Here is a tiny trained network, its code and every weight. The questions are about switching its units off for an input and a class, where a switched-off unit gives its printed mean instead of its output.

import numpy as np


def w(rows, s, z=0):
    codes = np.array(rows[::2]) - 128.0
    scale = np.full(codes.shape[1], s)
    scale[-1] = z or s
    return codes * scale


def norm(h):
    return h / np.sqrt((h * h).mean(-1, keepdims=True) + 1e-5)


def f(y):
    return y / 2 * (1 + np.tanh(0.7978845608 * (y + 0.044715 * y**3)))


def log_softmax(a):
    a = a - a.max(-1, keepdims=True)
    return a - np.log(np.exp(a).sum(-1, keepdims=True))


def net(x, mask):
    res = np.array(x, float).reshape(1, 3) / 4 @ E
    u = 0
    for l in range(2):
        y = f(norm(res) @ A[l][:, :-1].T + A[l][:, -1])
        res = res + np.where(mask[u : u + 5], y, B[l][:, -1]) @ B[l][:, :-1]
        u += 5
    return log_softmax(norm(res)[-1] @ U[:, :-1].T + U[:, -1])


A, B = {}, {}
E = w([
[175,53,70],'x0',
[156,151,1],'x1',
[39,48,97],'x2',
],0.0071)
A[0] = w([
[171,2,44,186],'L0N1',
[191,135,168,126],'L0N2',
[137,119,150,51],'L0N3',
[7,70,81,253],'L0N4',
[154,149,203,97],'L0N5',
],0.0088,0.0029)
B[0] = w([
[127,2,187,254],'L0N1',
[173,208,117,149],'L0N2',
[132,223,207,116],'L0N3',
[104,46,248,252],'L0N4',
[216,156,118,155],'L0N5',
],0.0079,0.0059)
A[1] = w([
[171,172,254,81],'L1N1',
[113,229,93,160],'L1N2',
[128,94,215,133],'L1N3',
[93,5,118,154],'L1N4',
[113,126,42,252],'L1N5',
],0.0069,0.0034)
B[1] = w([
[222,152,142,183],'L1N1',
[10,156,90,146],'L1N2',
[210,54,242,200],'L1N3',
[89,29,168,255],'L1N4',
[44,4,166,158],'L1N5',
],0.0047,0.0049)
U = w([
[186,254,191,126],'0',
[7,166,55,10],'1',
[52,150,156,3],'2',
[42,181,5,2],'3',
[76,64,181,254],'4',
[86,190,31,2],'5',
[121,46,47,121],'6',
[180,253,63,222],'7',
],0.0066,0.0034)

Each question gives the input, the list of numbers given to net, and the class t.
The units are the neurons (one row each of A and B). Each row of codes is followed by its name. A weight is (code - 128) times the scale printed after its matrix; where a second scale follows, it is the last column's (A, B and U).
mask holds one flag per neuron, layer by layer. A switched-off neuron (its flag False) gives its mean, the last column of its row in B, instead of its output. The means were averaged over made-up inputs and are rounded, as every weight is.
A unit's drop is (log p(t) with every unit on - log p(t) with that unit switched off) / (log p(t) with every unit on - log p(t) with every unit switched off).
The circuit of an input: a set's keep is (log p(t) with only the set's units on - log p(t) with every unit switched off) / (log p(t) with every unit on - log p(t) with every unit switched off). Starting from all 10 units, units are removed one at a time, each time the one whose removal leaves the highest keep (on an exact tie, the one counted first), for as long as the keep stays at least 0.8.
units of the circuit, in order: the units of the circuit, biggest drop first
most important unit: the unit with the biggest drop
top k neurons: the k neurons with the biggest drops, biggest first
top k neurons in layer l: the k neurons of layer l with the biggest drops, biggest first
drop when u is switched off: that unit's drop, to one decimal
input [4,-2,-8], class 7: units of the circuit, in order => L0N4, L0N1, L0N2
input [-6,3,-2], class 1: units of the circuit, in order => L0N4, L1N2, L1N3
input [4,1,-5], class 7: units of the circuit, in order => L0N4, L0N2, L1N4
input [-1,4,-4], class 7: most important unit => L1N4
input [-2,-4,0], class 0: top 3 neurons in layer 0 => L0N1, L0N4, L0N5
input [-3,-7,-1], class 0: top 2 neurons in layer 0 => L0N1, L0N4
input [4,0,-5], class 7: top 2 neurons in layer 1 => L1N4, L1N3
input [-2,5,-3], class 1: top 2 neurons => L1N2, L1N5
input [-2,-4,-1], class 0: top 2 neurons in layer 0 => L0N1, L0N4
input [-5,6,-4], class 1: drop when L0N1 is switched off => -0.1
input [7,-7,-5], class 7: drop when L0N4 is switched off => 0.3
input [-5,-6,1], class 0: drop when L0N4 is switched off => 0.2
